Below is a small trained network, with its code and all its weights. Each question gives an input and a class and asks what happens when units are switched off, that is, made to give their printed mean instead of their output.

import numpy as np


def w(rows, s, z=0):
    codes = np.array(rows[::2]) - 128.0
    scale = np.full(codes.shape[1], s)
    scale[-1] = z or s
    return codes * scale


def f(y):
    return y / 2 * (1 + np.tanh(0.7978845608 * (y + 0.044715 * y**3)))


def log_softmax(a):
    a = a - a.max(-1, keepdims=True)
    return a - np.log(np.exp(a).sum(-1, keepdims=True))


def net(x, mask):
    res = np.array(x, float).reshape(1, 5) / 4 @ E
    y = f(res @ A[0][:, :-1].T + A[0][:, -1])
    res = res + np.where(mask, y, B[0][:, -1]) @ B[0][:, :-1]
    return log_softmax(res[-1] @ U[:, :-1].T + U[:, -1])


A, B = {}, {}
E = w([
[227,56,56,161],'x0',
[126,121,138,141],'x1',
[190,251,124,185],'x2',
[45,135,21,209],'x3',
[127,126,132,132],'x4',
],0.013)
A[0] = w([
[51,181,145,206,112],'neuron 1',
[100,81,181,130,146],'neuron 2',
[183,149,135,161,109],'neuron 3',
[127,72,148,44,163],'neuron 4',
[63,116,58,165,113],'neuron 5',
[168,168,178,101,241],'neuron 6',
[224,66,65,151,196],'neuron 7',
[24,209,95,84,193],'neuron 8',
[91,201,85,188,150],'neuron 9',
[65,128,40,157,135],'neuron 10',
[134,198,90,204,89],'neuron 11',
[104,93,118,47,202],'neuron 12',
[48,84,82,160,118],'neuron 13',
[197,154,147,95,85],'neuron 14',
[221,191,176,143,130],'neuron 15',
[192,126,153,118,76],'neuron 16',
[184,9,153,35,202],'neuron 17',
[56,57,114,92,254],'neuron 18',
[123,134,225,72,211],'neuron 19',
[163,174,204,78,190],'neuron 20',
[75,78,79,91,129],'neuron 21',
[173,95,60,154,84],'neuron 22',
],0.016,0.0086)
B[0] = w([
[165,166,157,89,181],'neuron 1',
[120,88,145,117,166],'neuron 2',
[117,143,59,160,162],'neuron 3',
[149,90,129,111,198],'neuron 4',
[113,214,152,180,184],'neuron 5',
[29,116,124,87,200],'neuron 6',
[146,95,26,239,223],'neuron 7',
[149,146,204,112,193],'neuron 8',
[213,158,171,46,191],'neuron 9',
[147,197,135,205,191],'neuron 10',
[214,84,119,85,184],'neuron 11',
[128,78,194,124,187],'neuron 12',
[99,161,162,182,183],'neuron 13',
[74,126,76,172,173],'neuron 14',
[54,128,74,153,203],'neuron 15',
[106,133,50,155,166],'neuron 16',
[175,51,97,167,253],'neuron 17',
[65,89,251,183,209],'neuron 18',
[96,103,106,22,212],'neuron 19',
[72,156,104,71,208],'neuron 20',
[92,128,167,181,175],'neuron 21',
[153,170,64,175,175],'neuron 22',
],0.013,0.027)
U = w([
[113,49,207,69,65],'0',
[96,166,247,151,114],'1',
[89,189,141,66,233],'2',
[217,176,198,85,172],'3',
[195,10,123,130,160],'4',
[118,158,160,233,86],'5',
[114,139,86,158,164],'6',
[223,199,106,156,3],'7',
],0.014,0.0067)

Each question gives the input, the list of numbers given to net, and the class t.
The units are the neurons (one row each of A and B). Each row of codes is followed by its name. A weight is (code - 128) times the scale printed after its matrix; where a second scale follows, it is the last column's (A, B and U).
mask holds one flag per neuron, in row order. A switched-off neuron (its flag False) gives its mean, the last column of its row in B, instead of its output. The means were averaged over made-up inputs and are rounded, as every weight is.
A unit's drop is (log p(t) with every unit on - log p(t) with that unit switched off) / (log p(t) with every unit on - log p(t) with every unit switched off).
The circuit of an input: a set's keep is (log p(t) with only the set's units on - log p(t) with every unit switched off) / (log p(t) with every unit on - log p(t) with every unit switched off). Starting from the 12 units with the biggest drops (on a tie, the unit counted first), units are removed one at a time, each time the one whose removal leaves the highest keep (on an exact tie, the one counted first), for as long as the keep stays at least 0.8.
circuit, biggest first: the units of the circuit, biggest drop first
top k neurons: the k neurons with the biggest drops, biggest first
drop of u: that unit's drop, to one decimal
input [0,8,1,-1,7], class 2: circuit, biggest first	neuron 7; neuron 18
input [0,8,8,5,-6], class 3: circuit, biggest first	neuron 9
input [0,2,8,8,-6], class 3: top 2 neurons	neuron 9; neuron 7
input [-4,-1,0,-2,6], class 0: top 2 neurons	neuron 5; neuron 10
input [-8,2,0,2,3], class 1: top 2 neurons	neuron 11; neuron 17
input [0,-7,7,5,-7], class 3: top 2 neurons	neuron 9; neuron 7
input [1,-6,2,-8,-8], class 6: top 2 neurons	neuron 17; neuron 14
input [0,-8,3,2,5], class 3: drop of neuron 7	0.2
input [1,-6,8,6,-1], class 7: drop of neuron 18	0.1
input [1,1,-6,5,4], class 5: drop of neuron 10	0.2
